Below are the code and all the weights of a small trained network. Each question names an input and a class and asks about switching units off, where a switched-off unit gives its printed mean instead of its output.

import numpy as np


def w(rows, s, z=0):
    codes = np.array(rows[::2]) - 128.0
    scale = np.full(codes.shape[1], s)
    scale[-1] = z or s
    return codes * scale


def f(y):
    return np.maximum(y, 0)


def log_softmax(a):
    a = a - a.max(-1, keepdims=True)
    return a - np.log(np.exp(a).sum(-1, keepdims=True))


def net(x, mask):
    res = np.array(x, float).reshape(1, 2) / 4 @ E
    y = f(res @ A[0][:, :-1].T + A[0][:, -1])
    res = res + np.where(mask, y, B[0][:, -1]) @ B[0][:, :-1]
    return log_softmax(res[-1] @ U[:, :-1].T + U[:, -1])


A, B = {}, {}
E = w([
[160,173,234,130,147,92],'x0',
[90,138,118,164,254,216],'x1',
],0.012)
A[0] = w([
[49,69,2,118,125,79,61],'n0',
[129,197,24,109,119,142,198],'n1',
[113,69,168,185,224,229,175],'n2',
[161,169,232,74,143,105,49],'n3',
[166,69,152,63,102,93,45],'n4',
[172,184,213,151,136,167,21],'n5',
[42,122,171,102,164,210,36],'n6',
[160,134,113,176,176,149,43],'n7',
[75,68,79,163,86,172,3],'n8',
[180,156,100,67,45,108,14],'n9',
],0.0094,0.0058)
B[0] = w([
[173,132,135,202,176,184,189],'n0',
[144,161,188,90,195,169,184],'n1',
[64,106,105,115,72,107,246],'n2',
[190,110,172,189,159,127,178],'n3',
[119,103,113,121,91,81,165],'n4',
[193,151,128,176,181,80,158],'n5',
[120,71,87,140,91,10,174],'n6',
[115,110,49,115,123,23,152],'n7',
[185,93,103,202,158,148,158],'n8',
[105,116,49,114,116,94,183],'n9',
],0.011,0.013)
U = w([
[86,88,62,102,58,112,35],'0',
[179,130,155,181,249,190,37],'1',
[74,150,183,60,128,216,255],'2',
],0.011,0.0094)

Each question gives the input, the list of numbers given to net, and the class t.
The units are the neurons (one row each of A and B). Each row of codes is followed by its name. A weight is (code - 128) times the scale printed after its matrix; where a second scale follows, it is the last column's (A, B and U).
mask holds one flag per neuron, in row order. A switched-off neuron (its flag False) gives its mean, the last column of its row in B, instead of its output. The means were averaged over made-up inputs and are rounded, as every weight is.
A unit's drop is (log p(t) with every unit on - log p(t) with that unit switched off) / (log p(t) with every unit on - log p(t) with every unit switched off).
The circuit of an input: a set's keep is (log p(t) with only the set's units on - log p(t) with every unit switched off) / (log p(t) with every unit on - log p(t) with every unit switched off). Starting from all 10 units, units are removed one at a time, each time the one whose removal leaves the highest keep (on an exact tie, the one counted first), for as long as the keep stays at least 0.8.
circuit, biggest first: the units of the circuit, biggest drop first
most important unit: the unit with the biggest drop
top k neurons: the k neurons with the biggest drops, biggest first
drop of u: that unit's drop, to one decimal
input [4,4], class 0: circuit, biggest first	n2, n1
input [7,-4], class 1: most important unit	n3
input [3,-3], class 2: circuit, biggest first	n6, n2, n0
input [7,-5], class 1: top 2 neurons	n3, n2
input [3,3], class 2: circuit, biggest first	n0, n8
input [-4,2], class 1: top 2 neurons	n0, n8
input [-4,-2], class 1: circuit, biggest first	n2, n0
input [-7,7], class 0: top 2 neurons	n2, n6
input [2,1], class 2: circuit, biggest first	n0, n6, n8
input [-7,-5], class 1: circuit, biggest first	n0, n2
input [5,-3], class 1: top 2 neurons	n2, n3
input [3,-2], class 2: top 4 neurons	n0, n8, n6, n5
input [8,-4], class 1: drop of n3	0.2
input [4,7], class 0: drop of n2	0.1
input [-5,6], class 0: circuit, biggest first	n2
input [1,2], class 2: drop of n9	0.2
